Below is a small trained network, with its code and all its weights. Each question gives an input and a target symbol and asks what happens when units are switched off, that is, made to give their printed mean instead of their output.

import numpy as np


def w(rows, s, z=0):
    codes = np.array(rows[::2]) - 128.0
    scale = np.full(codes.shape[1], s)
    scale[-1] = z or s
    return codes * scale


def norm(h):
    return h / np.sqrt((h * h).mean(-1, keepdims=True) + 1e-5)


def f(y):
    return np.maximum(y, 0)


def softmax(a):
    e = np.exp(a - a.max(-1, keepdims=True))
    return e / e.sum(-1, keepdims=True)


def log_softmax(a):
    a = a - a.max(-1, keepdims=True)
    return a - np.log(np.exp(a).sum(-1, keepdims=True))


def net(x, mask):
    ids = ['αγεζλμξπστφψ'.index(c) for c in x.split()]
    T = len(ids)
    res = E[ids] + P[:T]
    u = 0
    for l in range(3):
        q, k, v = (norm(res) @ M[l].T for M in (Q, K, V))
        z = softmax(np.where(np.tri(T) > 0, q @ k.T / 3**0.5, -1e9)) @ v
        res = res + np.where(mask[u], z, O[l][:, -1]) @ O[l][:, :-1]
        u += 1
        y = f(norm(res) @ A[l][:, :-1].T + A[l][:, -1])
        res = res + np.where(mask[u : u + 4], y, B[l][:, -1]) @ B[l][:, :-1]
        u += 4
    return log_softmax(norm(res)[-1] @ U[:, :-1].T + U[:, -1])


Q, K, V, O, A, B = {}, {}, {}, {}, {}, {}
E = w([
[157,158,127,96],'α',
[81,251,29,40],'γ',
[97,86,205,185],'ε',
[76,160,181,221],'ζ',
[127,83,145,173],'λ',
[157,142,153,121],'μ',
[65,97,176,189],'ξ',
[158,151,159,126],'π',
[98,110,91,124],'σ',
[73,116,78,126],'τ',
[255,129,187,49],'φ',
[91,132,127,80],'ψ',
],0.02)
P = w([
[92,194,71,167],'0',
[191,120,2,108],'1',
[198,115,29,95],'2',
[190,140,91,101],'3',
[167,168,92,76],'4',
[65,150,151,148],'5',
],0.0072)
Q[0] = w([
[215,131,5,144],'L0H0',
[162,206,146,2],'L0H0',
[229,188,154,170],'L0H0',
],0.0078)
K[0] = w([
[94,91,48,89],'L0H0',
[81,136,195,2],'L0H0',
[223,118,225,78],'L0H0',
],0.0069)
V[0] = w([
[232,145,83,127],'L0H0',
[109,167,9,88],'L0H0',
[194,200,253,132],'L0H0',
],0.0052)
O[0] = w([
[56,89,18,195,251],'L0H0',
[47,150,213,104,238],'L0H0',
[168,2,33,148,182],'L0H0',
],0.008,0.0017)
A[0] = w([
[105,89,2,16,214],'L0N0',
[96,158,144,14,33],'L0N1',
[46,121,144,119,251],'L0N2',
[32,130,208,116,254],'L0N3',
],0.0078,0.001)
B[0] = w([
[143,135,133,197,254],'L0N0',
[159,114,231,125,198],'L0N1',
[170,108,193,205,185],'L0N2',
[254,150,43,84,209],'L0N3',
],0.0089,0.0058)
Q[1] = w([
[101,96,49,3],'L1H0',
[133,64,204,28],'L1H0',
[255,28,188,160],'L1H0',
],0.0064)
K[1] = w([
[114,26,23,204],'L1H0',
[133,137,254,206],'L1H0',
[232,71,183,3],'L1H0',
],0.0072)
V[1] = w([
[97,94,210,195],'L1H0',
[26,157,83,186],'L1H0',
[92,254,190,118],'L1H0',
],0.0078)
O[1] = w([
[113,217,131,74,136],'L1H0',
[26,122,213,137,3],'L1H0',
[254,145,242,155,182],'L1H0',
],0.0066,0.0031)
A[1] = w([
[233,112,90,254,255],'L1N0',
[166,90,250,124,160],'L1N1',
[160,145,94,44,83],'L1N2',
[71,201,157,179,43],'L1N3',
],0.0076,0.00062)
B[1] = w([
[34,49,254,135,250],'L1N0',
[123,164,107,208,169],'L1N1',
[131,130,42,88,142],'L1N2',
[151,207,19,46,147],'L1N3',
],0.0071,0.011)
Q[2] = w([
[203,70,151,252],'L2H0',
[104,106,35,90],'L2H0',
[119,122,108,32],'L2H0',
],0.012)
K[2] = w([
[255,20,160,152],'L2H0',
[104,139,172,142],'L2H0',
[6,120,183,155],'L2H0',
],0.0081)
V[2] = w([
[122,117,138,254],'L2H0',
[36,165,201,156],'L2H0',
[195,62,153,116],'L2H0',
],0.0085)
O[2] = w([
[81,52,255,212,255],'L2H0',
[37,245,110,69,193],'L2H0',
[165,124,168,163,171],'L2H0',
],0.0078,0.0046)
A[2] = w([
[150,169,102,148,84],'L2N0',
[92,216,2,52,189],'L2N1',
[192,166,128,91,248],'L2N2',
[227,110,94,122,161],'L2N3',
],0.0068,0.0017)
B[2] = w([
[136,95,230,122,150],'L2N0',
[87,92,92,31,227],'L2N1',
[68,2,81,107,253],'L2N2',
[138,147,62,168,242],'L2N3',
],0.0092,0.002)
U = w([
[83,209,165,179,44],'α',
[158,124,131,125,58],'γ',
[92,14,210,27,21],'ε',
[115,200,116,236,85],'ζ',
[64,122,139,20,254],'λ',
[70,134,84,255,92],'μ',
[101,89,177,166,74],'ξ',
[10,27,119,197,148],'π',
[159,131,210,160,103],'σ',
[140,112,249,106,99],'τ',
[209,46,18,214,172],'φ',
[249,106,184,135,187],'ψ',
],0.0073,0.0041)

Each question gives the input, a string of symbols that net reads in full, and the target symbol t.
The units are the heads (3 rows each of Q, K, V and O) and the neurons (one row each of A and B). Each row of codes is followed by its name. A weight is (code - 128) times the scale printed after its matrix; where a second scale follows, it is the last column's (O, A, B and U).
mask holds one flag per unit, layer by layer, with each layer's heads first. A switched-off unit (its flag False) gives its mean, the last column of its rows in O or B, instead of its output. The means were averaged over made-up inputs and are rounded, as every weight is.
A unit's drop is (log p(t) with every unit on - log p(t) with that unit switched off) / (log p(t) with every unit on - log p(t) with every unit switched off).
The circuit of an input: a set's keep is (log p(t) with only the set's units on - log p(t) with every unit switched off) / (log p(t) with every unit on - log p(t) with every unit switched off). Starting from the 12 units with the biggest drops (on a tie, the unit counted first), units are removed one at a time, each time the one whose removal leaves the highest keep (on an exact tie, the one counted first), for as long as the keep stays at least 0.8.
units of the circuit, in order: the units of the circuit, biggest drop first
unit that matters most: the unit with the biggest drop
k most important neurons: the k neurons with the biggest drops, biggest first
k most important neurons of layer l: the k neurons of layer l with the biggest drops, biggest first
drop of u: that unit's drop, to one decimal
input π μ α φ, target φ: units of the circuit, in order : (L0H0; L1H0)
input φ π μ, target φ: units of the circuit, in order : (L0H0)
input λ α α, target λ: 2 most important neurons of layer 0 : (L0N3; L0N0)
input λ ε λ, target λ: 4 most important neurons : (L0N0; L0N2; L0N1; L0N3)
input μ ψ σ, target ψ: 3 most important neurons : (L0N2; L0N3; L0N1)
input φ φ π ξ, target φ: units of the circuit, in order : (L2H0; L1H0)
input ε ψ α τ, target ψ: 2 most important neurons of layer 0 : (L0N2; L0N3)
input σ σ φ α, target φ: 2 most important neurons : (L0N2; L0N1)
input λ λ ζ, target λ: 2 most important neurons : (L1N3; L0N3)
input μ π λ π μ, target π: units of the circuit, in order : (L0H0; L1H0)
input ξ ε λ π, target π: 3 most important neurons : (L0N3; L0N1; L0N2)
input π μ ξ π α, target π: 2 most important neurons : (L0N0; L0N3)
input ψ ζ τ, target ψ: 2 most important neurons of layer 0 : (L0N3; L0N1)
input φ π α, target φ: unit that matters most : L2H0
input α φ π ζ ψ, target ψ: drop of L0N1 : 0.6
input π φ λ λ, target φ: drop of L2H0 : 0.8
input ξ ψ π σ, target ψ: drop of L0N3 : 0.2
